Below is a small trained network, with its code and all its weights. Each question gives an input and a class and asks what happens when units are switched off, that is, made to give their printed mean instead of their output.

import numpy as np


def w(rows, s, z=0):
    codes = np.array(rows[::2]) - 128.0
    scale = np.full(codes.shape[1], s)
    scale[-1] = z or s
    return codes * scale


def f(y):
    return y / 2 * (1 + np.tanh(0.7978845608 * (y + 0.044715 * y**3)))


def log_softmax(a):
    a = a - a.max(-1, keepdims=True)
    return a - np.log(np.exp(a).sum(-1, keepdims=True))


def net(x, mask):
    res = np.array(x, float).reshape(1, 3) / 4 @ E
    y = f(res @ A[0][:, :-1].T + A[0][:, -1])
    res = res + np.where(mask, y, B[0][:, -1]) @ B[0][:, :-1]
    return log_softmax(res[-1] @ U[:, :-1].T + U[:, -1])


A, B = {}, {}
E = w([
[75,114,62,133,79,102,183],'x0',
[105,98,62,77,170,18,104],'x1',
[4,83,140,92,126,185,52],'x2',
],0.013)
A[0] = w([
[77,125,89,111,112,146,181,148],'N1',
[152,164,116,150,100,83,169,136],'N2',
[153,150,204,109,247,128,52,204],'N3',
[150,143,114,148,167,147,185,112],'N4',
[92,79,121,144,149,118,109,204],'N5',
[138,131,133,143,111,107,204,68],'N6',
[136,170,181,192,36,182,133,128],'N7',
[145,125,90,71,208,74,110,61],'N8',
[131,124,99,191,118,89,172,254],'N9',
[168,162,119,150,158,114,152,32],'N10',
[76,122,148,90,171,181,101,16],'N11',
[198,176,156,129,176,96,127,101],'N12',
],0.013,0.005)
B[0] = w([
[191,87,133,183,47,102,46,184],'N1',
[155,81,119,125,94,180,109,199],'N2',
[112,158,117,135,2,94,19,244],'N3',
[104,89,68,58,146,152,70,173],'N4',
[159,105,72,91,94,145,111,187],'N5',
[90,53,114,148,121,122,118,176],'N6',
[244,121,84,24,159,23,117,251],'N7',
[168,155,116,45,193,69,164,200],'N8',
[153,110,82,140,76,158,102,210],'N9',
[44,43,174,129,184,167,75,172],'N10',
[76,55,162,110,201,151,68,193],'N11',
[87,61,98,146,97,167,104,209],'N12',
],0.0088,0.014)
U = w([
[242,108,104,6,188,33,126,129],'0',
[138,2,119,119,137,191,64,74],'1',
[178,114,108,174,5,72,79,193],'2',
[193,208,65,117,59,163,118,254],'3',
[149,91,188,155,232,150,182,85],'4',
[149,160,192,184,181,57,157,94],'5',
[49,170,91,167,237,155,206,97],'6',
[110,240,135,170,189,167,185,85],'7',
],0.0069,0.007)

Each question gives the input, the list of numbers given to net, and the class t.
The units are the neurons (one row each of A and B). Each row of codes is followed by its name. A weight is (code - 128) times the scale printed after its matrix; where a second scale follows, it is the last column's (A, B and U).
mask holds one flag per neuron, in row order. A switched-off neuron (its flag False) gives its mean, the last column of its row in B, instead of its output. The means were averaged over made-up inputs and are rounded, as every weight is.
A unit's drop is (log p(t) with every unit on - log p(t) with that unit switched off) / (log p(t) with every unit on - log p(t) with every unit switched off).
The circuit of an input: a set's keep is (log p(t) with only the set's units on - log p(t) with every unit switched off) / (log p(t) with every unit on - log p(t) with every unit switched off). Starting from all 12 units, units are removed one at a time, each time the one whose removal leaves the highest keep (on an exact tie, the one counted first), for as long as the keep stays at least 0.8.
circuit, biggest first: the units of the circuit, biggest drop first
most important unit: the unit with the biggest drop
top k neurons: the k neurons with the biggest drops, biggest first
drop of u: that unit's drop, to one decimal
input [-2,-7,1], class 0: circuit, biggest first : N7
input [1,-2,-4], class 1: circuit, biggest first : N3, N8, N10
input [-2,4,-6], class 1: top 2 neurons : N7, N12
input [-3,-4,-1], class 0: top 4 neurons : N7, N1, N9, N2
input [-1,-6,-7], class 1: top 3 neurons : N12, N10, N8
input [3,-3,1], class 3: top 4 neurons : N8, N11, N3, N10
input [-7,2,-4], class 2: top 2 neurons : N3, N11
input [-5,-1,-5], class 1: top 2 neurons : N10, N12
input [-4,-5,-3], class 0: top 2 neurons : N7, N1
input [2,-2,-2], class 3: top 3 neurons : N8, N11, N3
input [-2,-3,-4], class 1: circuit, biggest first : N12, N10
input [-8,-8,-6], class 0: top 4 neurons : N7, N4, N1, N9
input [-8,-7,2], class 2: top 3 neurons : N3, N8, N4
input [-6,-1,-6], class 1: top 3 neurons : N10, N12, N4
input [2,-1,-4], class 1: most important unit : N3
input [-6,4,4], class 2: top 2 neurons : N3, N7
input [-2,3,1], class 3: circuit, biggest first : N7, N11, N10, N1
input [3,-5,2], class 0: drop of N11 : 0.0
input [1,-2,-1], class 3: drop of N6 : 0.1
input [-1,-6,-1], class 0: drop of N7 : 0.5
input [-4,-1,-7], class 1: most important unit : N10
